[128 = 0]

[130  58 145 109 117 139 106 128 128 118 117 114 129 130 139 140 119 132
 133  95 126 129  64 123 158 138 190 126 141 226 180 141 118  89 129 146
 130 120 138 123 125 117 121 129 114 168 168 146 118] : dogeb & Kabi
[129 123 182 119 132 132 110 122 119 119 130 116 125 130 135 126 142 148
 125 121 130 126  99 114 140 131 130 127 137 158 151 134 164 126 126 133
 132 103 118 138 140 125 132 140 110 132 109 119 140] : fuze & gosi
[134 166 135 132 129 113 137 128 127 134 128 132 132 139 121 129 162 124
 129 141 118 122 201 126 115 127 143 151 138 116 127 131 116 143 130 122
 127 131 138 120 144 137 123 112 141 164 126 123 130] : Zas & Nupe
[138 166  71 141 119 130 172 136 137 156 124 118 135 152 111 113 153 142
 139 143 134 132 167 138 137 140 145 127 157 148  83 128 133 151 120 142
 126 121 118 135 136 133 117  99 138 126 121 131 118] : fuze & gosi
[123 124 141 121 128 108 106 104 144 137 115 124 117 132 123 132 164 156
 137 134 115 128  89 116 117 125 152 129 174 161 199 144 156  91 130 133
 100 126 157 137 137 134 110 115 136 165 115 126 132] : Zas & gosi
[141 112 248 108 131 103  82 108 116 121 126 119 125 129 135 144 188 139
 117 118 101  96 117  95 132 126 161 151 133 184 252 156 157  97 132 120
  95 123 159 137 147 129 113 123 128 207 121 117 135] : Zas & Nupe
[114 100 175 106 119 107  89 125 155 143 116 151 120 147 142 135 162 159
 128 135 118 123 118 113  92 118 147 131 109 159 217 145 150  59 132 134
  98 118 153 130 139 140 109 106 136 183 122 125 132] : Zas & gosi
[126  96 121 115 131 121 113 126 134 140 117 121 132 128 121 133 116 150
 130 110 127 123  85 116 132 129 133 119 132 160 178 139 149 100 127 136
 116 131 135 137 119 119 107 122 123 145 150 148 120] : Zas & Kabi
[118  90 116 111 106 129 122 130 135 141 119 126 119 126 127 127 126 139
 137 130 140 142  67 120 124 128 130 114 123 152 150 138 141  76 133 143
 112 128 128 133 121 133 115 119 133 136 113 128 123] : nif & gosi
[129  83 126 129 101 147 136 134 128 138 117 133 121 147 135 128 149 138
 134 125 138 132 117 128 128 132 149 126 124 182 136 139 119  87  97 134
 122 120 129 126 140 130 122 102 125 156 115 118 127] : Zas & gosi
[141 114 234 110 127 135 100 117 112 138 117  95 116 140 137 133 179 170
 123 120 133 110  93 110 153 133 171 127 167 242 214 150 196 128 137 129
 116 124 127 147 159 121 112 119 106 176  98 112 144] : Zas & Kabi
[133 145  89 130 127 100 142 119 145 109 127 124 118 138 117 122 152 126
 120 136  91 139  75 117 156 130 195 150 126 147 159 142  80 119 113 142
 108 119 154 119 120 143 138 128 137 143 110 107 123] : Zas & Kasam
[135  58 111 117 122 124 128 116 132 112 130 125 120 118 132 133 117 120
 130 111 131 138  18 124 167 135 154 120 114 180 157 142 118  92 129 137
 141 124 129 129 103 117 129 135 107 142 152 141 115] : dogeb & gosi
[149  78 137 118 112 137 126 117 125 124 128 116 135 126 130 141 140 134
 127 108 135 115  76 117 161 139 149 132 138 201 185 146 119 120 132 136
 119 126 134 135 128 111 107 121 123 166 132 131 118] : dogeb & gosi
[143 114 108 116 115 141 156 130 124 112 120 119 127 119 118 127 129 123
 133 123 130 140  83 140 172 137 183 125 142 190 105 127  93 133 115 144
 141 124 116 122 131 124 139 134 114 126 123 117 125] : dogeb & gosi
[139 136  91 126 131 106 141 119 138 144 122 124 131 133 120 132 144 152
 131 139 125 134  74 111 138 129 129 122 137 147 194 139 143 118 130 139
  93 133 135 145 110 125 102 120 140 149 122 129 115] : Zas & gosi
[120 198  77 135 130 108 148 139 144 153 105 104 138 132  93 124 147 183
 137 130 110 123 172 132 124 122 191 122 168 164 144 152 153 146 118 153
 105 127 127 143 121 133 103 109 147 144 133 122 122] : Zas & Kabi
[124  92 126 112 126 128 120 128 141 107 118 126 120 116 129 133 102 139
 127 115 125 155  42 119 141 118 172 121 127 155 170 128 110  94 127 142
 123 122 127 122 107 115 137 145 121 114 122 129 118] : dogeb & Kasam
[111 128 222 111 132 119 102 119 110 121 127 123 129 146 131 143 175 128
 114 120 108  99 179 114 121 131 153 154 139 166 193 140 133 129 130 119
 120 122 151 123 147 138 127 119 130 182 123 119 141] : Zas & Nupe
[149 171  35 148 137 111 159 125 129 136 131 117 131 129 109 111 133 138
 128 132 134 128 101 141 165 133 148 113 150 144  89 122 154 176 107 141
 126 131 110 142 120 125 119 123 126 113 132 133 112] : fuze & gosi
